Below are the code and all the weights of a small trained network. Each question names an input and a class and asks about switching units off, where a switched-off unit gives its printed mean instead of its output.

import numpy as np


def w(rows, s, z=0):
    codes = np.array(rows[::2]) - 128.0
    scale = np.full(codes.shape[1], s)
    scale[-1] = z or s
    return codes * scale


def f(y):
    return y / 2 * (1 + np.tanh(0.7978845608 * (y + 0.044715 * y**3)))


def log_softmax(a):
    a = a - a.max(-1, keepdims=True)
    return a - np.log(np.exp(a).sum(-1, keepdims=True))


def net(x, mask):
    res = np.array(x, float).reshape(1, 5) / 4 @ E
    y = f(res @ A[0][:, :-1].T + A[0][:, -1])
    res = res + np.where(mask, y, B[0][:, -1]) @ B[0][:, :-1]
    return log_softmax(res[-1] @ U[:, :-1].T + U[:, -1])


A, B = {}, {}
E = w([
[145,209,155,119],'x0',
[24,251,230,222],'x1',
[153,96,18,151],'x2',
[145,123,101,253],'x3',
[176,172,98,124],'x4',
],0.0068)
A[0] = w([
[152,124,130,69,37],'n1',
[156,173,179,161,81],'n2',
[162,243,60,130,137],'n3',
[106,119,151,170,2],'n4',
[107,140,106,105,72],'n5',
[151,123,140,187,95],'n6',
[102,45,51,184,127],'n7',
[99,163,132,167,74],'n8',
[140,151,88,154,24],'n9',
[118,71,82,139,120],'n10',
[141,156,206,4,107],'n11',
[226,166,137,150,121],'n12',
[136,140,155,136,160],'n13',
[125,154,109,161,59],'n14',
[65,146,145,147,127],'n15',
[185,149,192,200,88],'n16',
[158,145,171,172,66],'n17',
[89,117,177,1,132],'n18',
[135,120,113,62,79],'n19',
[95,215,95,205,148],'n20',
[47,134,174,209,150],'n21',
[252,163,114,140,93],'n22',
[67,146,155,152,85],'n23',
[121,58,63,161,124],'n24',
[131,105,168,9,133],'n25',
[99,121,76,51,100],'n26',
[175,51,80,186,90],'n27',
[133,150,161,75,74],'n28',
[89,167,151,164,129],'n29',
[104,66,139,111,134],'n30',
[94,118,84,86,84],'n31',
[145,52,93,146,83],'n32',
[124,190,93,121,145],'n33',
],0.012,0.008)
B[0] = w([
[185,135,107,129,140],'n1',
[139,116,136,112,163],'n2',
[42,208,140,210,193],'n3',
[152,156,182,123,123],'n4',
[129,128,14,138,112],'n5',
[183,64,200,108,144],'n6',
[188,105,224,92,234],'n7',
[128,118,170,142,156],'n8',
[154,160,255,172,118],'n9',
[167,128,231,101,188],'n10',
[202,43,110,32,226],'n11',
[38,125,55,174,160],'n12',
[109,109,91,138,158],'n13',
[174,164,216,134,124],'n14',
[90,142,102,149,180],'n15',
[139,59,30,68,169],'n16',
[157,91,160,60,138],'n17',
[224,93,171,57,235],'n18',
[190,113,169,135,161],'n19',
[52,201,130,174,241],'n20',
[70,178,94,169,254],'n21',
[64,189,164,158,180],'n22',
[71,163,47,185,170],'n23',
[198,83,181,97,218],'n24',
[179,125,182,105,234],'n25',
[205,106,207,118,179],'n26',
[196,88,163,122,221],'n27',
[173,98,138,76,141],'n28',
[59,153,92,146,197],'n29',
[106,147,158,160,165],'n30',
[183,120,227,97,139],'n31',
[199,118,190,119,190],'n32',
[103,128,110,176,157],'n33',
],0.0081,0.0076)
U = w([
[75,233,122,254,10],'0',
[168,55,99,23,246],'1',
],0.0059,0.0013)

Each question gives the input, the list of numbers given to net, and the class t.
The units are the neurons (one row each of A and B). Each row of codes is followed by its name. A weight is (code - 128) times the scale printed after its matrix; where a second scale follows, it is the last column's (A, B and U).
mask holds one flag per neuron, in row order. A switched-off neuron (its flag False) gives its mean, the last column of its row in B, instead of its output. The means were averaged over made-up inputs and are rounded, as every weight is.
A unit's drop is (log p(t) with every unit on - log p(t) with that unit switched off) / (log p(t) with every unit on - log p(t) with every unit switched off).
The circuit of an input: a set's keep is (log p(t) with only the set's units on - log p(t) with every unit switched off) / (log p(t) with every unit on - log p(t) with every unit switched off). Starting from the 12 units with the biggest drops (on a tie, the unit counted first), units are removed one at a time, each time the one whose removal leaves the highest keep (on an exact tie, the one counted first), for as long as the keep stays at least 0.8.
circuit, biggest first: the units of the circuit, biggest drop first
top k neurons: the k neurons with the biggest drops, biggest first
drop of u: that unit's drop, to one decimal
input [8,-5,4,1,-2], class 0: circuit, biggest first	[n11 n18]
input [5,-7,3,5,5], class 0: top 3 neurons	[n22 n3 n11]
input [3,2,5,-6,5], class 0: circuit, biggest first	[n3]
input [-8,4,0,-4,-4], class 0: circuit, biggest first	[n11 n21]
input [8,6,-6,-5,-4], class 1: top 3 neurons	[n11 n18 n28]
input [3,-5,4,7,5], class 0: top 2 neurons	[n22 n3]
input [3,7,-6,-6,-1], class 1: top 4 neurons	[n11 n18 n28 n3]
input [-1,6,-8,-5,0], class 1: drop of n11	1.8
input [3,-6,3,1,8], class 0: drop of n22	0.3
input [-7,3,-4,-1,7], class 0: drop of n24	0.1
input [8,-2,3,-2,6], class 0: drop of n21	0.0
